k644: [122 114  69 107  93 133  99 119 135 118 119 113  95  84 117 112 144]
k724: [ 95  68 119  84 119  93 118 144 133 122 111 117 107 113  99 114 135]
k501: [113 144  93 135 133 119 118 122 119 107 112 117  95  99  68 114  84]
k982: [131  96  73 113  98 136 144 130 132 129 128 133 114  32  78 149 169]
perm: [ 84  93 144  99 122 119  68 113 117 118 107 133 119  95 135 114 111]  k724
perm: [ 68  84  93  95  99 107 112 113 114 117 118 119 119 122 133 135 144]  k501
perm: [112 119  95 144 119 117  93 113 122 135  68 114 118  84 107 133  99]  k501

k414: [137 124 135 126 169 198 195 167 113  88 121  92 119 226  90 107 142  94
 178 201 216 105 130 117 118]
k647: [201 178  88  90 113 137 169  92 195 167 130 135 198 126 119 226 105 216
 106 142 117 118 124 121  94]
k826: [142 105 178  94 119 126 167 216 118 117 113  88 124 137 121 201 107  90
 197  92 195 130 135 226 169]
perm: [ 88  90  92  94 105 107 113 117 118 119 121 124 126 130 135 137 142 167
 169 178 195 197 201 216 226]  k826
perm: [195 119 105 118 142 113 124  94  90  92 178  88 216 167 107 169 121 135
 130 226 126 198 137 201 117]  k414
perm: [117 118 137 124 135 126 169 198 195 167 113  88 121  92 119 226  90 107
 142  94 178 201 216 105 130]  k414
perm: [135 121 113 119 142 201  88  92 137 117 178  94 107 167 198  90 118 169
 195 124 126 226 105 216 130]  k414
perm: [118 117 130 105 216 201 178  94 142 107  90 226 119  92 121  88 113 167
 195 198 169 126 135 124 137]  k414
perm: [105 130 117 118 137 124 135 126 169 198 195 167 113  88 121  92 119 226
  90 107 142  94 178 201 216]  k414
perm: [ 88  90  92  94 105 107 113 117 118 119 121 124 126 130 135 137 142 167
 169 178 195 198 201 216 226]  k414

k310: [121 151 122 162  73 133 157 165 106 164 124 133  86 136]
k469: [ 94 146 148 110 134 131 140 152 143 175 157 150 112  80]
k713: [157 122 165 151 133 121 106 124  86 135 133  73 164 162]
k471: [121  86 164 133 158 106 133 122 151 135  73 165 124 162]
k493: [ 87 164 106 157 133 122 165 124 151 136 133 162 121  73]
perm: [162 157 122 165 151 133 121 106 124  86 135 133  73 164]  k713
perm: [162 164  73 133 135  86 124 106 121 133 151 165 122 157]  k713
perm: [ 73  86 106 121 122 124 133 133 135 151 157 162 164 165]  k713
perm: [151 162  86 106 124 133 133 136 121  73 122 157 164 165]  k310

k883: [ 39  37  38  95 161  95]
k456: [125 118 119 127 119 131]
k626: [119 118 119 125 131 126]
perm: [126 119 118 119 125 131]  k626
perm: [ 37  38  39  95  95 161]  k883

k383: [143 102  79  99 143 115 126  89 153 129 135 142 129  88 124 170 123 163
 181 155 114]
k346: [ 99 124 114 170 143 126 102  89 181  79 129 135  88 143 141 163 123 115
 129 153 155]
k815: [ 83 125 108 108 142 136 110 165 108 146 120 150 225 130 173 145 127 121
 152 151 135]
k934: [117 118 143 141 128 138 123 125 120 162 126 123 237 120  88 143 127 124
 106 142 127]
k311: [120 127 143 118 124 126 141 106  88 138 127 126 237 120 128 123 143 117
 162 123 142]
k145: [145 138 158 116 112 133 137  86 143 143 141 114 159 130  86 106 118 108
 121 117 146]
k832: [ 99 121  85 134 127 160 132 142  97 126 142 139  86 124 126 136 124 111
 104 105 111]
k186: [201 122 116 117 106 116 122 147 134 127 140 102 181 126 142 137 120 150
 180 135 131]
k191: [172 128  86 113 146 120 165 122 109 154 143 128  55 106 110 121 133  99
 134 123 111]
perm: [143  89 155 123 129  88 129 170 102 124 114 163 115 135 143 126 153 181
 141  79  99]  k346
perm: [141  89 123 143 129 124 126 114 115 129 102 153  79 163 143 170 181 135
  88 155  99]  k346
perm: [127 142 106 124 127 143  88 120 237 123 126 162 120 125 123 138 128 141
 143 118 117]  k934
perm: [163 181 155 114 143 102  79  99 143 115 126  89 153 129 135 142 129  88
 124 170 123]  k383

k720: [142 130 115 145 148 150 157 153 134 154  86 149  45  34 142  49 155 150]
k620: [ 34 142  45 142 150 149 148  86 153 157 154  49 145 114 150 155 130 134]
k616: [194 170 156 167  98 103  94 145 185 187 176 211 166 239  95 186 161 181]
k360: [ 88 121 107 139 108  82  79 148 141 148 138  71 137 162 107 145 142 154]
k683: [154 157 150 152  34 145 142 150 134  45 155 149 142  49 148  86 115 130]
perm: [134  34 142  45 142 150 149 148  86 153 157 154  49 145 114 150 155 130]  k620
perm: [150 155  49 142  34  45 149  86 154 134 153 157 150 148 145 115 130 142]  k720

k520: [213 101  47  64]
k518: [ 72  23 135 217]
k510: [134  72  23 217]
k142: [154  78  23  37]
k221: [212 108  52  69]
k830: [137 114 117 112]
perm: [ 23 154  37  78]  k142
perm: [217  72  23 135]  k518
perm: [ 47  64 213 101]  k520

